Each row is followed by its class. Each block has new classes.
[5.312, -0.963, -1.364, 8.761, -4.011, 1.554, 0.355, 3.201, -0.294, 2.323, 1.260, -2.558, 2.661, -0.019, 1.744, -0.854, -2.019, 0.767, 2.450, 2.178, 1.065, -2.880, -0.773, 1.325, -0.392, 0.543, -6.098, -0.102, -2.368, -3.909, 0.420, -1.244, -0.231, 0.293, -1.714, 2.102, 3.009, 1.248, 4.449] : <90>
[3.377, -1.307, -0.471, 8.097, -2.596, 3.026, 0.074, 2.429, 1.846, 1.374, 2.252, -0.032, 4.623, 3.449, 1.459, -1.133, -2.918, 1.113, 2.405, 2.691, 1.576, -2.850, -0.416, 2.030, 1.447, 1.387, 0.336, -0.258, -3.258, -0.768, 2.226, -1.182, -0.150, 3.333, -2.589, 0.732, 1.784, 2.458, 6.808] : <96>
[1.367, -0.147, -0.058, 5.853, -2.736, 1.690, -0.038, 2.082, 0.829, 1.715, -0.532, 0.152, 2.731, 0.620, 2.857, -0.465, -0.219, -1.355, 2.612, 2.667, 0.761, -1.447, -1.456, -4.048, -0.243, 0.639, 0.792, -0.695, -1.580, -3.109, 0.181, 0.632, 0.615, 0.380, -1.183, -0.872, 1.462, 1.609, 4.085] : <96>
[5.704, 1.943, -0.120, 3.522, -1.444, 1.116, -0.219, 1.699, 0.350, 2.609, 1.436, -0.844, 7.083, 2.504, 1.440, -1.867, -0.962, 1.465, 1.651, 2.990, 1.941, -1.645, -0.279, 1.847, 2.764, 3.562, 1.328, -1.770, -2.325, -2.173, 0.356, -0.318, 0.067, -2.356, -2.916, 0.261, 5.231, 5.860, 3.405] : <90>
[3.036, 0.496, -1.204, 2.850, -0.807, 0.518, 0.105, 1.470, 1.286, 2.449, 0.778, -1.287, 6.270, 0.822, 2.744, 0.565, -2.329, -0.471, 2.752, 2.599, 0.115, -1.290, 0.099, 1.745, 0.250, 0.803, -0.210, -0.187, -3.673, -3.040, 1.223, -1.176, 0.810, 0.011, -1.655, -1.462, 2.731, 3.145, 4.498] : <96>
[5.080, 3.755, -2.554, 4.852, -1.898, 3.239, 0.210, 1.183, 1.970, 1.677, 0.330, 0.228, 6.582, 1.625, 7.943, -0.016, -3.124, -2.046, 1.602, 2.940, 0.118, -2.412, 1.296, 1.565, -0.554, 1.781, 0.159, 0.376, -2.155, -2.671, 1.024, -1.259, 0.483, 0.860, -2.152, -3.725, 2.985, 0.092, 6.011] : <96>
[3.288, 1.700, -0.854, 6.957, -2.154, 1.011, 2.770, -2.244, 0.422, 4.037, 2.177, 0.139, 5.828, 2.030, 1.631, -1.016, -2.589, 0.641, 1.831, 2.677, -0.933, -1.588, 0.861, 3.296, -0.895, -0.427, -0.246, -0.504, -2.260, -4.306, 1.948, -1.278, -0.955, 0.117, -1.624, -0.724, 2.256, 2.007, 7.599] : <96>
[3.354, 0.699, -2.285, 4.768, -0.323, 1.507, -1.721, 2.386, 0.104, 0.354, 0.042, -1.359, 0.883, 1.140, 0.899, -0.199, -4.735, 0.091, 2.267, 2.405, 0.858, -2.612, 0.471, 1.785, 0.872, 0.797, 0.534, -1.926, -3.060, -2.003, 2.248, -2.377, 0.920, -0.051, -1.809, 2.020, 2.288, 1.780, 4.624] : <90>
[4.527, 0.769, -2.814, 8.024, -0.659, 2.529, 0.941, -0.077, 2.519, 3.423, 1.413, -1.736, 4.157, 0.808, 1.403, -0.371, -2.905, 0.265, 3.590, 3.537, -1.829, -3.016, 1.814, 2.584, 1.167, 1.856, -2.256, -2.438, -2.105, -1.193, 1.165, -1.356, 2.528, 0.155, -1.435, 0.770, 2.993, 3.192, 5.438] : <98>
[4.563, 0.556, -0.965, 4.209, -5.346, 2.287, 0.032, 2.374, 1.126, 0.583, 0.480, -1.688, 2.202, 2.335, 0.371, 0.557, -0.468, -0.842, 1.411, 1.340, 2.065, -0.007, -0.556, 1.145, 0.467, 0.873, 0.749, -1.939, -2.034, -3.583, -1.245, 0.021, 0.352, 0.690, 1.234, 1.279, 2.990, 1.293, 2.941] : <90>
[3.532, -0.353, -0.096, 5.886, -2.791, 1.245, -0.761, 3.001, -0.282, 1.874, 1.263, -3.035, 6.251, -0.169, 1.985, -0.199, -2.970, -1.003, 3.724, 2.412, -0.206, -2.780, -2.146, 1.829, 0.256, 1.556, 0.768, 0.199, -1.618, -2.900, 1.325, -1.226, 1.312, -0.961, -2.614, 0.369, 0.404, 0.940, 6.495] : <98>
[3.687, 1.115, 0.307, 4.433, -1.465, 0.987, -0.503, 2.318, 1.221, -0.591, 0.676, -1.183, 5.378, 1.233, 1.188, -0.938, 0.492, -1.086, 1.298, 1.097, -0.605, -0.394, -1.347, 1.970, 1.456, -0.497, -0.338, 0.215, -2.629, -2.778, -0.048, 0.232, 0.235, 0.430, -1.793, 0.967, 1.249, -0.131, 4.022] : <96>
[5.276, 0.349, -1.389, 8.676, -1.887, 0.530, -0.714, 0.909, 0.069, 1.675, 1.826, -0.640, 8.398, 4.723, 1.864, 0.132, -1.518, -0.399, 0.071, 0.069, 1.635, -0.963, -0.537, 3.201, -0.862, -1.146, 1.335, -0.515, -3.135, -3.951, 2.016, -1.456, 0.413, 1.118, -1.703, 0.225, 4.038, 1.879, 4.136] : <98>
[2.701, 0.128, -0.909, 4.237, -1.230, 0.603, 2.261, 1.658, 0.759, 0.639, 0.238, 1.870, 3.844, 0.998, -0.236, 0.140, -0.896, 0.428, 2.975, -0.758, -0.649, -1.522, -3.062, 1.459, 0.764, -0.100, -1.576, -1.659, -1.528, -0.262, 0.645, -0.535, 1.275, -2.201, -1.062, -0.558, 1.957, 1.472, 3.651] : <96>
[3.202, 0.979, -1.786, 4.498, 0.343, 2.232, -0.024, 2.152, 0.722, 0.231, 1.474, -0.251, 6.013, 1.691, 1.395, 0.046, -3.149, -1.660, 1.677, 2.721, -0.632, -2.430, -0.158, 3.068, -1.142, 2.851, 0.003, -0.382, -3.094, -2.470, 0.253, -0.577, 1.337, 0.232, -1.838, 0.257, 2.658, 2.235, 4.625] : <90>
[4.441, 1.532, -1.456, 4.179, -2.935, 0.649, -0.316, 1.984, -0.771, 0.840, 1.466, -0.916, 4.324, 2.874, 2.409, -0.872, -1.475, -2.950, 1.187, 1.521, 2.892, 0.630, -0.934, 2.914, -0.095, 4.057, -0.347, -1.645, -3.286, -4.802, 1.465, -1.634, -0.954, -0.174, 0.110, 0.390, 6.857, 1.219, 1.823] : <90>
[4.073, 0.896, -2.017, 4.733, -2.573, 0.194, -0.772, 2.663, -0.622, 1.134, 1.381, -0.836, 2.604, 1.785, 2.842, -0.579, -0.538, -0.830, 4.502, 1.651, 1.714, -2.608, -2.708, 3.987, -0.300, -0.240, -0.068, -2.321, -2.102, -2.203, 0.465, -0.996, 0.483, -0.728, -1.702, 2.730, 3.061, -0.072, 4.182] : <90>
[3.681, -0.616, -2.917, 2.942, -0.397, 0.601, -1.586, 0.393, -0.363, -0.491, 0.007, -1.492, 0.601, -2.653, 1.276, 0.252, -1.087, -0.721, 1.021, 0.481, -0.889, -1.252, -0.534, 1.269, -0.297, 1.333, 1.238, -0.322, -3.542, -3.321, 1.151, 0.620, 3.566, -0.149, -0.900, 1.994, -1.085, 3.209, 3.636] : <90>
[3.417, 4.219, -0.920, 4.404, -0.991, 0.662, -1.490, 1.503, 1.269, 1.056, 0.149, -0.981, 2.695, 0.127, 1.930, -2.176, -1.768, -0.050, 2.651, 2.206, 0.112, -3.181, 0.418, 1.036, -0.010, 2.801, -0.542, -0.261, -3.144, -3.407, 0.376, -0.778, 1.563, -0.319, -1.890, -1.514, 2.337, 2.025, 3.126] : <96>
[2.874, 0.741, -0.124, 6.825, 0.043, 3.471, 0.690, 1.502, -2.617, 1.213, -1.235, -1.786, 5.925, 0.994, 1.138, -0.027, -6.004, -0.993, 1.509, 1.423, 1.039, -2.684, -0.366, 3.426, 1.819, 0.523, 0.374, -0.082, -1.806, -2.143, 1.851, -0.257, 1.206, -0.325, -2.019, 1.655, 1.329, -7.523, 4.427] : <98>
[4.633, 1.796, 0.231, 5.857, -1.997, 1.665, 0.168, 0.790, 1.119, 0.929, 2.483, -0.368, 3.729, 2.355, 1.609, -0.537, -2.748, 0.336, 0.875, 3.416, 0.928, -1.367, -1.414, 1.606, 1.370, 1.109, -0.464, -2.159, -2.626, -0.930, 2.269, -0.711, 0.139, 0.726, -2.635, -0.573, 3.274, 2.082, 3.474] : <98>
[5.163, 8.320, -0.837, 4.130, -2.804, 1.800, 0.611, 1.837, -0.808, 3.235, -0.536, -3.766, 6.882, -0.430, 2.793, 0.309, -1.838, 1.184, 1.590, 3.850, 1.865, -0.190, -0.519, 2.965, -0.694, 1.285, 0.011, 0.169, -1.004, -1.085, -0.718, -5.606, -2.311, 0.946, -6.756, -0.790, 3.181, 2.296, 4.011] : <98>
[2.982, 0.787, -1.150, 5.234, -1.222, 1.468, 0.111, 1.581, 0.821, 0.935, -1.874, -0.544, 4.747, 2.322, 2.050, -0.086, 0.184, -0.393, 1.021, 1.968, 0.779, -0.525, 0.065, 2.194, 1.256, 0.900, 0.041, 0.035, -2.439, -3.696, 1.023, -0.665, 0.671, 0.869, -1.448, -0.715, 2.138, 0.888, 2.409] : <96>
[5.077, -0.240, -0.081, 6.694, -2.249, -0.028, -0.799, 2.189, -1.968, 2.257, -0.376, -2.203, 4.414, 1.298, 1.264, -0.610, -4.179, -0.307, 3.298, 2.838, 1.133, -2.501, 0.100, 2.577, 0.324, 1.228, 1.889, -1.394, -3.330, -2.903, -1.122, -0.582, 0.078, -1.998, -0.453, 0.378, 2.009, 2.038, 3.443] : <90>

Each row is followed by its class.
[1.034, 0.863, -0.386, -0.599, 0.643, -0.356, 0.808, 0.564, -0.730, -0.185, -0.004, 0.908, 0.289, 0.424, -0.474, -0.137, 0.009, 0.888, 0.738, 0.146, 0.264, 0.418, -0.377, -0.642, -0.261, -1.008, 2.581, -2.590, -1.309, 0.807, 0.195, 0.643, -1.067, -1.152, 0.510, 0.968, -1.765, 0.284, 0.651] : <64>
[0.228, 0.956, -0.742, 0.040, 0.887, 0.074, -0.886, -0.716, -0.746, -0.330, 0.283, 0.297, 0.098, -0.043, 0.567, 0.628, 0.346, 1.222, 1.164, -0.262, -0.182, -0.047, 0.157, -0.605, -0.387, -0.068, 1.870, -2.547, -0.360, 0.100, -0.130, -0.652, 0.298, -1.010, -0.782, 0.617, 0.890, -1.523, 0.263] : <64>
[0.812, -0.885, -0.500, -0.853, -0.250, -0.259, 0.229, -1.757, 0.295, 0.020, -0.444, -0.471, -0.418, 0.695, -3.260, -0.445, 0.105, -0.158, 0.367, 0.257, -0.480, -0.467, 0.332, 0.060, -0.293, 0.108, 0.069, -0.301, 0.423, 0.188, 0.439, 0.599, -0.139, 0.116, -0.398, -0.091, -1.255, -0.001, 0.828] : <73>
[-0.359, 0.837, -4.450, 0.162, 1.825, -0.443, 0.179, -0.858, -1.667, -0.300, -0.520, 0.577, -0.011, -0.044, 0.670, -0.243, 1.164, -0.670, -1.566, 0.899, -1.161, 0.384, 0.606, -0.122, 0.473, 0.517, 0.291, -3.777, -1.124, -0.783, 0.017, 0.704, -0.372, -0.360, -0.653, -0.063, 0.314, 0.436, -0.345] : <65>
[-1.330, 0.431, 0.433, 0.595, 0.707, -0.398, 0.700, 0.316, -1.629, 0.641, 0.026, -0.133, 0.191, 1.722, -0.046, -1.682, 0.587, -0.428, -1.540, 0.060, -0.292, -1.378, -0.903, -0.287, 0.111, -1.312, 3.305, -2.463, -2.354, 0.037, 0.351, 0.338, 0.246, -0.456, -0.266, 0.924, -2.787, 3.266, -2.201] : <65>
[0.342, 0.907, 1.066, 0.078, -0.716, -0.299, 0.585, 0.770, -1.820, -0.088, 0.056, 1.165, 0.159, 0.704, -0.280, -0.370, 0.675, -0.154, 0.214, -1.178, 0.164, -0.056, -0.134, -0.518, 0.361, -1.375, 2.182, -1.407, -1.513, 0.212, -0.254, 0.094, 0.330, -1.158, 0.236, 1.730, 0.095, 0.874, -0.105] : <64>
[-0.965, 0.026, 0.391, -0.074, 0.963, -0.783, 0.880, 0.032, -1.406, 0.586, 0.139, -0.137, -0.184, -0.403, -2.284, -0.865, 0.424, -1.358, -1.294, -0.658, -1.286, -0.324, 0.980, 0.481, 0.948, 0.428, -0.506, 1.239, -0.031, -0.431, -0.163, 0.937, -0.036, 0.294, -1.198, -1.640, -1.118, -1.861, -1.424] : <65>
[-0.174, 0.624, -0.219, -0.313, 0.186, -0.037, -0.016, -1.243, -0.841, -0.001, -0.043, -0.123, 0.084, -0.368, -2.300, -1.031, 0.630, -0.508, -0.265, -0.710, -0.937, -0.540, -0.476, -0.323, 0.673, 1.165, 0.597, -0.914, 0.107, -0.427, -0.475, -0.120, -0.138, -0.718, -1.083, -0.574, 0.031, -1.776, -0.081] : <64>
[-0.135, 1.301, -1.449, 0.227, 1.363, -0.490, 2.362, -0.101, -1.767, 0.588, -1.255, 0.963, -0.013, 0.215, -0.317, -0.327, 1.098, -1.152, -2.670, 0.121, -0.851, -1.204, 0.403, -0.861, 1.399, 0.106, 1.598, -2.477, -1.677, 0.141, -0.500, 0.459, 0.232, -0.470, 1.202, -2.694, -4.581, 0.113, 0.092] : <65>
[-1.365, -0.359, -0.227, -0.017, 1.116, -0.534, -0.147, -0.321, -1.217, -0.516, -0.421, 0.196, -0.123, -0.279, -1.539, -0.459, 0.801, -0.643, -1.053, -0.572, -0.531, 0.750, 0.286, 0.092, 1.845, 1.101, 0.407, -0.734, 0.034, -0.844, -0.409, 0.515, -0.362, -0.072, -2.747, -0.494, -0.033, -1.460, -1.947] : <73>
[-1.562, -0.539, 1.414, 0.258, -0.874, 0.525, 0.047, -1.182, 1.359, -0.931, -0.008, 0.058, 0.027, 0.582, -1.207, -2.383, 1.468, 1.101, -0.470, -0.472, 0.503, 0.257, -1.395, -0.234, -1.091, 0.368, 0.611, -2.883, -0.778, 0.478, 0.009, -0.157, -0.238, 0.409, 0.115, -0.285, -2.869, 2.418, 2.206] : <65>
[-0.852, -0.648, 1.303, -0.159, -0.939, -0.385, -0.170, -0.139, -0.007, -0.145, -0.078, 0.545, -0.356, -0.169, -1.272, -0.949, 0.640, 1.184, 0.868, 0.298, 0.594, 0.771, -0.430, -0.373, 0.295, -0.897, 0.251, -0.429, -0.117, 0.325, -0.366, 0.536, -0.426, -0.209, -0.785, -0.871, -2.324, -1.465, 0.703] : <71>
[-0.248, 0.401, -2.375, 0.059, 0.870, 0.165, 0.207, -1.014, -0.490, 0.301, -1.326, 0.405, -0.681, 0.255, -1.131, -0.069, 1.328, -0.225, -0.249, 0.144, 0.111, 1.087, 0.451, 0.434, 0.121, 0.877, -0.324, -2.598, 0.071, -0.788, -0.248, 0.172, -0.056, -0.146, -0.523, 0.075, 0.376, -1.030, 0.603] : <73>
[-1.658, 0.526, 1.032, -0.011, -0.329, -0.649, 0.580, 0.124, -0.549, 0.102, 0.359, 0.140, 0.262, 0.067, -0.605, -1.925, -0.758, -0.614, -1.728, -0.680, -1.153, 0.615, -0.325, 0.211, 2.129, -0.066, 1.531, 0.705, -0.550, -1.381, 0.397, 0.778, -0.236, -0.523, -1.251, -0.204, -1.721, 0.370, -3.243] : <65>
[-2.023, 1.045, 3.417, -0.251, -2.924, 0.077, -0.307, 0.383, 0.628, -0.845, -0.634, 0.230, -0.261, 1.653, -2.004, -0.869, 0.011, 1.548, 1.348, 0.149, 0.352, -0.598, -0.886, 0.173, 1.079, -0.213, -0.291, -0.983, 0.326, 1.178, -0.390, 0.056, -0.894, -0.144, 0.000, 0.952, -3.540, 1.094, -1.486] : <71>
[-0.176, 0.473, -1.721, 0.024, 0.072, -0.139, -0.041, -0.479, -0.803, -0.592, -0.628, -0.376, 1.102, 1.020, -0.992, -0.563, 0.025, -0.686, -0.449, -0.584, -1.295, -0.099, 0.225, 0.905, 0.426, 0.180, 0.369, -1.921, -0.189, -0.232, -0.062, 0.486, -0.177, -0.428, -0.152, 1.868, 1.079, 1.347, -0.560] : <73>
[-0.649, -0.171, 2.100, -0.230, 0.350, -0.042, 0.113, -0.047, -1.401, -0.611, 0.191, -0.170, 0.080, 0.014, -0.853, -0.704, -0.266, 0.383, 0.334, -0.093, 0.028, 0.588, -0.065, 0.002, 1.313, -0.263, 0.586, -0.058, -0.646, -0.014, -0.261, -0.135, 0.227, 0.150, -0.602, -0.981, -1.281, -1.500, 0.888] : <71>
[-0.060, -0.048, 0.892, 0.068, -1.241, -1.643, -0.415, -0.405, -0.191, -0.194, 0.069, -0.470, 0.270, 0.997, -1.074, -0.763, -0.440, -0.057, 1.818, -0.187, -0.210, 0.317, -0.103, 0.551, -0.695, -0.763, 0.487, -0.200, -0.032, 0.164, 0.373, 0.152, -0.092, -0.062, -0.468, 1.853, 1.537, 0.016, 0.827] : <73>
[-1.940, -0.238, -1.979, -0.037, -0.894, 0.185, 0.633, 1.039, 0.012, 0.743, -0.887, 0.906, -0.424, 0.603, -3.426, 1.125, -1.422, 0.044, 0.775, -0.775, -0.372, -0.277, 0.172, 0.528, 1.280, 1.334, -1.337, 0.024, 1.104, -0.149, 0.153, 0.973, -0.779, 0.958, 0.539, 2.403, -1.115, 0.678, -3.221] : <65>
[0.220, 0.992, 1.838, 0.117, -1.021, 0.171, -0.337, 0.271, -0.604, -0.279, 0.215, 0.314, 0.005, 0.159, -0.422, 0.876, -0.548, -0.450, 0.910, -0.508, 0.575, -0.062, 0.101, -0.591, 0.233, 0.060, 0.070, 0.404, -0.442, 0.009, -0.324, 0.080, -0.085, -0.751, 0.105, 0.961, 0.281, -0.434, -0.556] : <64>
[-1.903, -0.101, -1.491, -0.119, -0.213, 0.728, -0.664, -0.507, -0.854, -1.351, -1.347, 0.679, -0.290, 0.793, -0.741, -0.015, 1.617, 0.686, 0.547, 0.193, 1.037, 0.837, -0.879, -0.047, 0.372, 0.507, -1.233, -1.592, 0.349, 0.645, -0.185, -0.548, 0.027, 0.591, -0.396, 1.572, -0.469, -0.332, -1.298] : <73>
[-0.023, 0.381, -0.746, 0.088, 0.134, 0.029, -0.326, 1.368, -1.134, -0.118, -0.059, 0.861, -0.097, 0.110, -0.938, 1.308, -0.168, 0.532, 0.964, -0.552, -0.308, -0.088, -0.140, -0.358, 0.543, -0.596, 0.602, 0.526, 0.118, -0.524, -0.065, 0.129, 0.062, -1.317, -0.332, 1.378, 0.207, -2.060, -1.516] : <73>
[-2.045, -0.347, 0.729, -0.897, -0.542, -0.107, -0.409, -2.958, 1.703, -0.360, 0.150, -0.205, -0.234, 0.480, 1.001, -2.525, 0.283, -0.214, -1.183, 0.491, -0.288, 0.399, -0.532, 0.320, 0.829, 0.673, 0.009, -0.796, -0.228, -0.122, 0.160, -0.342, -0.821, 0.524, -0.539, 0.070, 0.885, 1.700, -0.462] : <73>
[0.050, -0.232, -0.419, -1.215, 0.088, -1.022, 0.327, -0.740, -0.362, -0.150, -0.430, -0.215, -0.041, -0.147, 0.357, -1.172, 1.029, -0.670, -1.336, -0.111, -0.284, 0.164, -0.061, -0.013, 0.129, -0.389, 0.078, -1.912, -0.781, -0.143, 0.151, 0.291, 0.169, 0.059, 0.299, 0.085, -0.701, 1.498, 0.811] : <71>
